Each row, then the tier of its hidden value:
[-250,134,-354,-349,198,157,-65,326,-260,136,67,-61,-140,456,-447,88,193,68,139,-310,332,403,317,-489,98,-5,-490,-31,-23,-291,-107,316,-167,-427,-452] => RM
[135,257,-229,-204,-116,237,30,-183,161,-61,-41,239,-24,316,-45,-239,45,-121,17,-28,234,3,-74,-181,324,93,-258,-334,61,-24,-85,-229,-193,6,-51] => Gl
[-194,81,-148,-272,123,95,26,559,-251,314,67,152,79,56,-494,269,31,103,182,-30,467,265,498,-403,255,-38,-239,41,-248,-298,-162,-201,-105,-415,-454] => NZ
[-57,-256,573,142,97,89,-459,-102,-182,60,277,403,-96,-122,-382,46,208,-248,287,182,-262,-304,131,-299,-54,-82,225,329,-61,-217,11,346,-174,144,-160] => RM
[37,-83,395,128,193,-310,-12,-120,334,-38,16,490,-297,-326,-6,-135,51,-35,120,270,-337,-19,-196,47,67,-498,347,93,9,253,331,76,-131,-85,101] => Gl
[-301,11,-236,-135,17,50,184,612,-93,301,-49,114,142,-88,-366,304,-141,56,-1,-147,404,403,404,-162,61,-184,-319,163,-250,-170,-3,-301,43,-490,-258] => ZG
[116,235,-227,-190,-132,224,71,-172,155,-40,-43,245,-5,253,-111,-225,27,-134,-21,-55,237,2,-60,-114,327,66,-271,-324,26,-21,-120,-236,-165,15,-33] => NZ
[131,257,-233,-238,-108,231,29,-211,144,-66,-41,259,-15,302,-98,-240,72,-122,7,-62,229,40,-64,-156,324,90,-290,-338,42,-67,-111,-180,-205,-3,-66] => NZ
[-252,112,-338,-326,170,198,-91,400,-253,130,46,-69,-172,484,-362,97,178,99,256,-230,362,440,336,-663,117,48,-449,-34,34,-268,-55,219,-172,-447,-450] => GM
[113,-22,-111,-106,223,119,-505,2,-145,11,274,-5,50,545,-22,-30,217,-66,48,-164,2,-277,-5,-188,-9,324,38,43,204,-129,-379,428,-152,352,-163] => RM
[-125,-122,247,385,96,27,-50,18,17,-4,252,-86,-608,145,-314,-278,61,-187,180,95,-239,-502,-145,-296,177,-289,182,-6,240,493,25,380,1,244,58] => GM
[39,-205,627,111,129,-119,-261,-160,-3,68,195,599,-88,-410,-392,6,162,-176,207,285,-297,-255,58,-27,89,-272,348,222,-166,-100,31,174,-169,113,-69] => GB
[30,-146,465,143,161,-303,-14,-153,274,0,46,560,-211,-467,-180,-92,62,-87,78,235,-358,-57,-144,173,63,-502,334,139,-85,174,228,109,-99,-19,107] => NZ
[21,184,-235,-189,-145,266,44,-218,74,-42,-26,213,10,246,-259,-196,62,-204,-76,-200,182,70,-28,-62,207,37,-410,-233,-7,-121,-127,-41,-142,-20,-52] => ZG
[93,193,-698,-193,25,-118,241,290,410,60,-187,40,293,210,348,3,-233,136,-395,-303,322,322,-147,413,73,17,-220,-187,75,208,-172,-412,95,-56,171] => Gh
[-1,-222,515,84,146,63,-468,-110,-238,98,330,379,-18,-95,-470,56,234,-234,207,123,-221,-396,154,-168,6,-18,225,278,-102,-247,-177,393,-173,250,-194] => ZG
[255,232,-715,-264,124,-109,28,110,367,-15,-79,-1,288,451,430,-97,-92,144,-388,-328,258,128,-247,409,108,214,-128,-281,200,184,-363,-184,9,199,150] => GB
[-48,171,-261,-231,-67,274,-41,-149,7,-52,-15,140,-60,379,-228,-157,127,-157,13,-236,175,186,16,-240,120,53,-455,-170,46,-186,-50,116,-182,-132,-145] => Bg
[269,135,-459,-233,227,-40,-259,2,96,5,145,-13,212,532,156,-96,96,55,-254,-289,131,-183,-153,252,116,321,-13,-198,195,38,-545,190,-73,414,-6] => Gh
[-55,225,-362,-449,223,44,1,133,-135,102,40,106,-57,351,-436,-7,215,95,32,-264,319,331,212,-221,264,0,-397,-213,-72,-259,-253,229,-212,-280,-383] => GB
[201,164,-695,-189,88,79,-193,126,295,-109,-47,-144,136,752,610,-137,-28,114,-151,-295,215,139,-266,-42,-8,392,-147,-224,430,173,-234,-53,-40,218,127] => GM
[151,170,-722,-173,65,43,-87,161,343,-89,-95,-135,162,658,604,-112,-89,106,-230,-332,222,206,-267,68,-42,287,-192,-191,373,202,-168,-115,4,130,158] => GM
[-61,-94,248,325,163,-126,52,-48,21,66,284,9,-476,-54,-512,-248,55,-184,-37,24,-253,-589,-138,112,244,-391,214,-34,70,473,-164,413,35,328,70] => Gh
[63,178,-750,-160,22,-41,134,254,395,-3,-171,-77,243,407,472,-27,-205,102,-376,-377,273,322,-207,300,-50,85,-272,-142,200,214,-109,-269,86,-35,183] => Bg
[80,-157,617,72,151,-83,-335,-165,12,33,194,586,-123,-271,-247,-21,189,-146,294,351,-274,-254,40,-193,100,-201,382,194,-94,-110,96,142,-235,88,-111] => Gl
[-34,-81,141,235,217,-364,182,-69,321,-7,69,182,-391,-241,-199,-219,-13,-58,-157,-14,-340,-164,-288,371,90,-578,214,4,65,514,88,303,50,93,216] => Gh
[-93,-129,228,228,188,-355,154,-82,333,-18,16,288,-353,-342,-175,-157,-12,-81,-105,8,-386,-6,-253,320,-25,-635,185,121,17,401,250,288,26,-52,203] => ZG
[-125,-147,250,250,166,-321,128,-73,336,-37,1,286,-379,-320,-123,-153,-13,-94,-55,27,-400,38,-256,228,-71,-637,169,158,44,389,337,284,16,-102,201] => Bg
[37,292,-377,-462,187,102,-71,52,-41,20,7,122,-73,500,-178,-85,215,98,101,-173,321,306,115,-356,273,93,-346,-276,37,-228,-149,116,-277,-258,-349] => Gl
[-311,13,-187,-209,55,273,-94,599,-314,239,54,3,-59,289,-390,246,60,65,353,-73,445,385,500,-774,114,72,-358,106,-69,-318,-16,-78,-114,-479,-460] => GM
[-25,-122,271,195,195,-395,152,-116,364,-15,11,387,-304,-420,-167,-159,-2,-63,-99,73,-384,-24,-258,376,37,-620,256,83,-19,385,208,212,4,-10,213] => Gh
[195,136,-613,-181,127,78,-258,100,224,-91,13,-139,128,739,526,-126,18,88,-138,-287,168,59,-236,-41,-21,387,-113,-181,402,130,-271,55,-56,258,83] => GM
[37,173,-709,-161,5,-75,216,297,391,46,-189,-14,274,260,374,12,-239,105,-393,-351,301,351,-150,366,-12,12,-270,-130,104,198,-110,-357,109,-92,175] => ZG
[-102,171,-307,-313,40,235,-80,-23,-81,-13,3,83,-92,448,-276,-85,181,-70,68,-275,219,308,101,-353,101,52,-486,-137,44,-253,-60,229,-205,-250,-262] => RM
[-86,-174,299,243,104,-218,3,-74,368,-105,-40,338,-412,-229,84,-173,14,-68,161,165,-389,130,-262,-87,-75,-489,221,143,163,350,452,166,-50,-117,209] => GM

[90,-168,60,11,35,74,216,-155,-8,14,-10,4,3,-5,-91,-108,159,-132,-163,82,85,-391,-109,70,32,179,257,-35,-70,-39,146,-146,174,-59,226] => Fm
[1,-102,-252,143,-82,241,-290,-105,-126,8,52,-139,-280,431,-303,71,35,95,-120,174,138,4,49,131,191,164,140,-97,145,190,54,-81,195,78,169] => Fm
[89,112,-181,-95,-137,-269,57,-53,163,171,-15,249,-121,-45,467,-246,-171,-73,139,-134,59,292,61,-2,-171,-327,-48,-161,204,-212,-200,-146,-90,-128,-130] => FS
[-56,50,5,-34,35,-101,66,28,2,65,85,134,1,-119,46,-160,-128,-76,54,-127,-94,-168,-151,-85,-79,-41,115,77,10,-112,80,-13,72,16,-21] => GR
[23,-97,-372,164,54,392,-416,-93,-354,30,-9,-283,-395,619,-563,174,17,89,-86,173,200,38,88,102,260,284,83,-8,184,325,113,-67,188,225,319] => Fm
[89,-108,26,-44,-182,-144,112,0,264,132,-150,83,4,-118,413,-311,41,-232,-12,43,187,16,56,-57,-355,-122,21,131,26,-134,40,-99,6,-153,66] => Zh
[32,52,-319,51,-135,-29,-232,-241,-42,40,151,151,-303,310,181,-180,-161,230,-62,-64,62,342,59,199,103,-202,59,-253,292,-81,-139,-174,52,-18,-118] => Fm
[78,-73,35,-147,-460,-488,160,105,651,178,-130,292,105,-335,886,-510,-150,-196,132,-16,145,160,4,-64,-473,-449,-2,55,103,-456,-118,-155,-27,-310,-118] => FS
[-71,128,-174,108,-101,61,-216,33,-5,93,66,31,-217,185,-3,78,5,-32,26,65,1,227,165,-30,-56,-38,-39,-133,138,242,-114,66,-7,-24,-160] => FS
[-13,164,-55,57,-30,-19,20,80,33,71,83,88,-89,24,-45,200,92,-73,78,67,-120,-46,82,-17,64,8,43,-296,54,186,-198,42,4,-119,-179] => CZ
[10,-7,-143,-10,-100,-117,0,-23,97,96,28,100,-79,26,144,-172,-129,-73,35,-39,57,35,-47,-9,-53,-101,90,-41,106,-117,2,-102,72,-19,39] => Zh
[-74,-60,61,-12,83,-132,308,-54,36,-3,193,151,158,-216,-136,-149,-119,-133,-68,-113,-142,-508,-368,-34,143,102,372,-40,-111,-215,208,-94,242,37,137] => Zh
[70,-44,-127,-62,-254,-174,5,169,304,179,-148,32,-52,-13,231,-89,-67,-214,175,105,154,36,46,-85,-161,-123,3,-20,102,-101,-89,-88,35,-114,102] => FS
[11,-46,-73,104,-94,146,-275,138,-6,34,-74,-144,-176,249,-135,78,118,6,13,196,90,-46,120,6,-68,122,-4,76,79,204,10,42,87,-16,52] => GN
[-30,148,-313,87,-123,92,-459,2,-101,114,18,8,-386,370,97,-22,-105,128,80,6,80,499,253,14,-114,-158,-173,-27,294,202,-157,32,-68,31,-183] => GR
[-39,117,-59,61,85,9,4,58,-99,3,159,58,-64,69,-256,175,8,33,50,4,-177,-240,-90,24,210,102,154,-232,34,91,-67,13,106,1,-72] => GN
[34,-103,-3,98,20,166,60,-170,-71,-2,46,-24,-91,122,-144,-24,189,-70,-206,115,68,-217,1,86,44,185,199,-89,-24,137,99,-74,148,-42,109] => Fm
[58,-140,39,32,-16,180,-69,217,6,95,-230,-234,-62,96,-249,100,195,-250,57,233,159,-322,58,-131,-148,266,31,256,-66,209,143,41,112,4,293] => CZ
[106,-216,92,55,-68,163,-17,252,105,54,-259,-275,-4,106,-263,148,307,-245,17,352,192,-449,55,-64,-112,330,86,171,-101,188,128,12,158,-65,335] => GN
[50,-162,-101,191,-235,347,-464,272,69,74,-283,-399,-270,447,-258,255,336,-115,-1,485,303,23,353,-34,-175,277,-112,177,67,495,16,112,90,-43,193] => GN
[-57,158,145,49,27,-93,174,-10,63,11,170,222,45,-205,138,-3,116,-66,-41,-50,-221,-162,-11,-22,-76,-36,106,-197,-50,71,-100,65,0,-171,-308] => CZ
[-28,58,6,34,-1,19,12,51,4,86,6,45,-66,-25,9,-7,61,-147,19,19,-23,-69,44,-88,-134,31,31,15,1,127,5,48,17,-46,-52] => GR
[-68,38,-31,74,85,140,-71,61,-139,58,31,-51,-103,80,-246,75,50,-120,0,34,-33,-158,-2,-97,-33,163,68,75,-14,212,99,78,81,66,48] => GR
[66,10,84,-121,-227,-321,166,65,373,148,-91,248,58,-293,633,-364,-57,-175,109,-65,49,55,18,-83,-403,-304,-20,69,51,-276,-93,-81,-61,-241,-140] => GR
[26,45,52,-67,205,-108,169,-28,-141,-2,115,152,36,-119,-64,-145,-103,29,42,-191,-166,-377,-259,5,61,26,190,21,-10,-219,86,-80,98,33,26] => GN
[-40,156,-179,40,-128,-76,-227,50,41,65,115,127,-197,140,126,-13,-122,125,106,-29,-78,208,70,30,6,-170,-22,-160,202,27,-182,3,4,-52,-230] => CZ
[89,157,-252,34,31,40,-224,-25,-171,75,20,37,-302,309,-14,88,-13,133,103,-9,6,231,160,95,71,-76,-80,-228,244,115,-224,-53,-57,-16,-120] => GN
[-27,-39,-212,99,-42,116,-195,-40,-86,54,38,-67,-198,265,-169,-12,-48,-15,-49,66,97,36,20,19,55,82,91,-5,115,123,75,-44,128,88,117] => Zh
[61,-170,155,-25,133,42,84,78,-68,-14,-83,-80,62,-53,-157,-163,80,-81,-32,25,30,-533,-196,-34,-113,215,180,309,-105,-120,271,-47,170,39,263] => GN
[90,-27,121,-57,-40,-102,97,42,119,78,-105,93,8,-147,302,-226,81,-121,30,-12,41,-128,20,-48,-303,-74,6,150,-3,-104,10,-42,-15,-147,-29] => CZ
[19,-71,-259,167,-225,201,-381,-135,-1,34,11,-87,-341,449,8,-22,89,121,-150,208,206,298,232,158,0,10,11,-118,216,228,-59,-65,90,-35,-8] => Fm
[53,110,-246,22,-68,-67,-192,51,-19,48,73,63,-214,256,-29,81,-89,160,131,27,-33,99,37,112,162,-85,23,-290,228,-22,-214,-83,37,-29,-88] => GN
[-47,22,-192,161,-76,232,-291,63,-85,94,-39,-155,-262,324,-216,167,114,-104,-23,193,125,155,222,-48,-54,140,-44,-17,99,398,-7,83,41,41,30] => FS

Next part:
[69,-56,156,67,36,221,-216,263,121,-180,-57,-141,10,26,37,64,-17,-95,-105,-48,51,-164,226,80,112,253,-210,76,-144,-174,-40,90,-346,100,-52] => T
[18,35,-18,129,-42,38,-200,47,26,56,26,84,70,-17,102,-17,-49,-75,33,64,84,-42,6,93,-7,0,-121,-72,56,-76,-12,-62,-162,14,43] => R
[68,-15,57,-3,45,203,-100,222,31,-258,-68,-151,24,0,67,-11,-11,-117,-31,-30,5,-96,242,143,25,174,-200,64,-125,-91,-19,84,-250,35,-19] => K
[41,-33,4,-117,-137,-203,53,-107,-170,-7,17,-15,-80,214,33,-21,-75,-166,-31,-59,-61,-23,-13,228,23,-275,45,45,-39,263,322,135,139,-42,-8] => G
[127,-45,-23,-255,23,200,62,92,-64,-340,-120,-282,-18,21,-63,-106,-146,-143,-21,-131,-181,-25,271,71,95,57,-53,146,-175,51,98,126,17,28,23] => K
[-38,-12,316,392,-109,-123,-210,47,43,342,115,320,60,3,77,118,-23,167,-69,261,256,-170,-264,109,-49,7,-265,-221,160,-115,-36,-115,-294,55,-121] => T
[41,-47,-136,-89,-102,-52,-237,-28,52,-44,-28,-96,6,237,78,28,-61,-341,-36,-147,-26,41,87,80,117,-72,44,128,-77,109,191,130,42,25,75] => R
[51,47,183,254,-28,104,-136,35,17,189,59,204,120,-176,16,-42,-139,193,50,241,125,-107,-107,30,-63,53,-228,-208,145,-210,-147,-189,-208,44,2] => K
[-125,-51,-76,52,55,67,-247,171,89,28,11,13,66,-80,95,-23,-70,-82,-143,45,127,-79,63,-32,118,82,-231,-111,38,-93,57,96,-220,8,-183] => P
[11,-68,-70,-103,-26,-81,-281,-46,52,25,-19,-136,-19,164,83,-36,-138,-223,-221,-16,-36,18,-24,26,176,-129,-127,-23,-20,135,252,242,-72,63,-74] => K
[140,-43,4,-140,-104,168,62,59,-27,-215,-77,-117,29,92,-112,3,-112,-171,154,-207,-111,-39,260,57,55,102,139,240,-166,-27,20,-54,162,18,149] => R
[73,27,249,162,-187,-13,299,38,-196,0,32,256,53,-23,-86,45,-10,155,281,68,61,-118,-31,226,-213,22,14,31,21,-11,-91,-304,87,-60,80] => R
[-96,13,-80,-39,-10,-167,-26,-70,-167,128,54,83,-41,-82,87,-145,-135,25,-136,131,4,-31,-159,88,56,-290,-170,-233,138,187,252,73,-79,-44,-159] => Z
[107,36,38,121,-18,212,-179,172,62,-122,-10,-14,68,4,84,25,-3,-133,116,-45,74,-111,256,160,-21,156,-66,73,-81,-210,-89,-53,-193,20,124] => R
[-223,25,-33,264,-120,-317,-79,-32,-88,291,94,375,83,-46,174,13,44,67,-31,272,218,36,-443,99,-126,-153,-283,-293,280,178,42,-165,-177,-58,-163] => Z
[-111,-69,-50,-165,-132,-318,162,-206,-192,95,-38,64,0,41,-50,-114,-178,41,-140,149,-109,157,-440,-31,14,-268,-175,-152,158,449,233,1,164,-9,-177] => K
[20,-45,111,69,-153,56,127,119,-44,-84,-19,119,71,54,-77,94,-4,-41,198,-84,55,-84,98,99,-63,152,49,147,-68,-45,-64,-188,92,-24,49] => Z
[-203,7,-160,-34,-84,-313,88,-152,-200,168,13,198,35,-108,65,-149,-111,79,-94,228,-2,145,-475,-13,-39,-278,-245,-288,268,373,157,-102,3,-55,-184] => Z
[40,-85,103,88,-110,165,-95,211,113,-97,-16,27,79,129,-43,158,4,-176,133,-178,112,-145,291,63,44,263,71,228,-158,-204,-57,-56,19,13,52] => P
[-171,-108,-82,-139,-128,-268,99,-137,-129,172,4,120,18,18,-82,-66,-193,13,-122,60,-31,75,-314,-109,97,-210,-72,-115,135,312,246,3,222,-31,-214] => P
[-70,62,30,214,-65,-147,-100,-7,-95,196,92,246,33,-61,153,-32,-12,54,0,201,150,-62,-193,177,-88,-159,-203,-230,176,43,60,-93,-201,-40,-63] => R
[43,-98,331,89,-183,-168,37,-76,-78,222,53,152,-43,131,-119,89,-147,113,-78,63,40,-150,-188,71,63,-107,-33,-31,21,82,162,-24,48,58,-99] => T
[33,26,140,187,-142,118,170,131,-59,-70,-23,216,143,-95,-65,55,14,99,296,53,85,-50,-9,93,-189,227,-61,54,28,-112,-263,-379,-14,-19,105] => R
[39,-34,-89,-40,-75,-62,-274,-42,57,20,-4,-72,14,196,98,7,-85,-272,-84,-55,1,25,29,81,105,-100,-38,37,-28,80,187,150,-23,36,36] => G
[12,-37,21,-85,-181,-186,181,-52,-192,-67,-3,52,-48,192,-8,24,-13,-136,81,-89,-42,-16,-16,227,-46,-171,74,107,-50,262,223,0,176,-66,14] => R
[77,-54,30,-113,41,276,1,255,-7,-294,-52,-182,-17,-4,-30,-10,-63,-151,32,-202,-26,-191,474,121,112,163,11,176,-221,-162,71,117,-60,-10,-15] => P
[44,9,-6,156,-13,207,-298,176,146,-19,4,28,103,-17,82,45,-31,-140,67,-36,122,-101,202,40,51,194,-80,36,-37,-259,-107,-64,-210,44,81] => Z
[129,-38,-44,-191,-69,180,70,69,-43,-271,-97,-168,16,71,-93,-32,-113,-189,122,-208,-139,-22,277,61,69,85,106,229,-173,9,45,-12,133,11,128] => R
[-177,-20,4,265,-260,-443,-124,-212,-22,436,84,430,141,124,94,82,-22,24,2,277,192,159,-649,1,-133,-183,-186,-231,321,268,29,-230,46,-9,-74] => G
[-162,-122,114,223,-216,-310,-227,-115,79,518,138,366,87,150,-16,146,-130,6,-94,116,239,-58,-347,-89,86,-125,-33,-140,187,35,160,-47,124,12,-173] => P
[-175,-22,-97,-53,-95,-338,85,-188,-175,169,-12,161,51,-61,37,-140,-143,99,-148,276,-33,187,-558,-41,-47,-262,-306,-290,269,418,151,-65,22,-20,-208] => K
[43,-129,4,-253,-28,51,-41,62,10,-229,-130,-274,-45,133,-82,-18,-143,-181,-181,-145,-159,4,83,-38,210,62,-88,148,-156,164,176,181,-13,92,-89] => T
[32,-57,-123,-102,-119,-73,-177,-23,25,-58,-29,-86,-3,250,60,39,-47,-333,-19,-167,-31,31,89,94,109,-76,70,151,-90,133,206,119,79,13,66] => R
[-246,-68,134,478,-228,-379,-326,-13,118,568,187,537,135,151,153,238,64,4,-46,226,424,-71,-434,41,-58,-49,-174,-220,264,-17,37,-140,-113,-18,-183] => P

Next part:
[-73,-180,73,-90,-164,132,4,-71,-87,-116,124,107,240,-123,75,-67,-43,21,-76,-55,10,113,-57,305,-155,32,-28,-133,133,-65,-143,-82,-116,-153,94] => [44]
[-139,9,64,99,-149,90,97,-185,145,-247,37,126,460,-149,-212,17,173,-41,6,-165,42,11,75,346,-238,146,-285,-95,187,-128,-174,-263,108,-319,327] => [55]
[-12,-72,-7,462,-65,-230,-318,224,-201,179,231,-282,174,-156,224,218,-219,568,53,229,-94,566,-221,44,409,164,386,-107,-117,301,144,385,35,-154,146] => [54]
[-10,-75,-60,142,-69,-97,157,-131,26,-274,164,98,-137,-24,-116,-128,142,229,-256,-313,162,-4,275,-275,-96,47,-349,-372,236,-147,78,-62,129,-163,-112] => [44]
[-187,-8,57,173,-154,15,85,-191,173,-285,-19,116,532,-102,-286,30,126,1,102,-209,65,32,106,378,-167,189,-342,-75,189,-121,-145,-326,230,-400,343] => [60]
[-46,-132,60,238,-160,-11,-291,57,6,149,381,3,201,-361,406,303,35,464,58,278,-214,381,-60,171,-28,-151,467,176,45,-2,23,101,-20,-259,8] => [44]
[228,111,-62,344,-46,-80,261,-87,149,175,-93,-101,252,293,-251,-58,-325,-204,189,-37,106,-197,-61,87,115,145,6,80,-143,100,54,-141,266,-72,418] => [56]
[429,-90,72,4,-126,220,193,-1,-79,160,94,-75,-70,142,219,-311,-500,-308,-56,-101,177,-126,-254,40,55,1,120,-48,-271,189,98,-43,-109,118,160] => [44]
[217,-77,-111,226,-81,-260,-156,217,-305,324,265,-289,-10,37,411,-19,-432,329,31,115,31,354,-274,-78,345,79,472,15,-271,253,287,278,-94,-4,-104] => [50]
[33,21,-53,250,-56,-30,-234,33,-75,345,426,-114,171,-260,341,361,167,390,-9,417,-384,274,-134,102,-73,-54,554,195,66,54,-29,301,-172,-194,170] => [44]
[172,-228,-2,-288,-149,50,171,79,-361,53,61,3,-93,181,180,-377,-493,-180,-227,-134,216,49,-212,114,74,41,81,-307,-104,65,8,90,-313,236,-107] => [46]
[93,-180,-49,-339,-174,-46,200,68,-314,12,101,96,-86,100,174,-328,-354,-111,-291,-153,262,58,-88,63,-38,-43,91,-294,-40,-104,14,23,-307,256,-259] => [50]
[-57,-5,-40,56,-115,-178,258,9,-26,-218,44,142,-97,-2,-224,-129,-26,131,-378,-237,305,87,228,-178,3,21,-223,-512,132,-176,18,32,36,159,-95] => [55]
[-207,70,-88,291,-55,-188,128,-202,154,-367,125,104,159,-119,-354,66,429,312,-174,-292,77,40,369,-136,-171,172,-483,-334,368,-218,-20,-125,259,-358,98] => [55]
[150,210,26,410,-102,101,193,-283,434,-37,89,38,427,-61,-201,106,171,-167,215,-133,-13,-256,110,163,-256,86,-196,262,18,-67,0,-414,360,-429,513] => [60]
[385,-59,38,78,-169,101,140,-52,32,76,93,-76,137,95,254,-303,-468,-255,154,-245,262,-114,-199,102,13,34,36,155,-314,123,216,-314,80,-125,76] => [50]
[5,55,22,53,-125,132,158,-194,187,-102,198,183,180,-189,-51,50,269,-29,-147,-66,-10,-107,153,93,-369,-61,-102,-37,197,-219,-122,-188,5,-173,166] => [54]
[-46,140,-65,239,-72,-30,195,-243,237,-2,18,69,467,49,-323,130,185,-98,143,-29,-85,-188,119,255,-235,124,-144,133,178,-148,-140,-254,220,-328,436] => [56]
[-21,1,-46,-23,-130,-188,314,55,-65,-120,20,162,-136,55,-209,-142,-138,47,-413,-167,329,67,192,-153,23,-36,-98,-502,79,-190,3,73,-37,311,-120] => [60]
[134,-190,-54,-256,-108,6,180,57,-362,52,102,6,-155,171,122,-320,-344,-97,-301,-109,151,38,-136,12,33,46,54,-359,-11,22,-10,168,-323,228,-116] => [46]
[341,25,-32,245,-33,-36,25,171,-195,338,193,-249,-132,76,222,-55,-393,75,-138,161,31,162,-280,-140,276,68,387,-139,-267,291,154,362,-149,201,169] => [54]
[-149,-263,-20,-302,-218,-112,36,54,-295,-164,83,138,159,-42,146,-231,-239,95,-167,-192,241,242,-34,241,-52,13,-10,-270,79,-161,-30,-85,-200,15,-295] => [50]
[124,10,-34,340,-80,-279,-18,257,-188,245,79,-210,14,71,60,48,-462,268,-77,146,129,366,-181,-48,452,101,368,-215,-241,231,168,346,17,196,110] => [60]
[105,-68,-102,129,-81,-87,174,-189,77,-173,263,95,-197,8,28,-132,152,184,-172,-321,107,-123,296,-333,-183,-43,-267,-158,201,-181,169,-163,150,-244,-191] => [46]
[-404,-105,-96,90,-129,-316,-94,46,-56,112,93,160,398,-106,-99,364,72,445,27,334,-171,329,135,331,-35,-91,371,6,301,-267,-202,114,25,-97,-6] => [56]
[190,136,-121,297,-5,-5,216,-276,249,-62,324,57,-152,-50,-57,28,400,125,-175,-187,-48,-267,316,-399,-314,-34,-227,-39,227,-174,112,-122,178,-289,65] => [44]
[25,-122,-104,-310,-159,-143,222,45,-266,-50,122,134,-96,58,107,-283,-203,-17,-343,-194,287,54,34,-37,-103,-53,20,-328,39,-205,33,-3,-262,231,-340] => [50]
[-60,-199,-3,-157,-131,-30,161,5,-203,-208,78,137,-107,10,-37,-233,-121,85,-353,-210,223,114,84,-31,-30,19,-171,-495,162,-117,-52,62,-147,114,-162] => [44]
[94,154,-111,195,-27,-135,301,-100,88,-99,157,65,-163,11,-227,-55,194,93,-362,-187,159,-103,256,-353,-122,38,-221,-366,157,-156,55,49,59,56,39] => [55]
[-39,-68,-94,77,-105,-43,87,-258,115,-188,307,162,20,-124,48,7,352,221,-91,-231,-40,-97,308,-122,-353,-60,-228,-9,323,-279,48,-239,117,-410,-134] => [46]
[247,-61,-52,-308,-188,-24,303,60,-163,106,147,140,-158,63,235,-322,-356,-215,-311,-138,337,-69,-46,-56,-133,-182,197,-163,-148,-174,88,-74,-275,361,-302] => [50]
[139,-102,-77,371,-48,-167,-338,154,-231,391,412,-297,43,-114,480,239,-168,530,111,330,-291,418,-250,-18,264,35,595,170,-116,273,199,381,-74,-227,44] => [46]
[343,128,-93,360,15,161,135,-352,193,55,220,-179,205,118,-23,-73,175,-172,218,-212,-168,-370,-30,-34,-230,245,-272,257,33,132,103,-260,208,-580,472] => [46]
[119,-240,52,-222,-217,68,162,10,-91,-54,203,226,-215,-55,272,-229,-257,4,-277,-149,232,28,79,-50,-129,-256,105,-199,16,-188,56,-93,-144,163,-331] => [46]
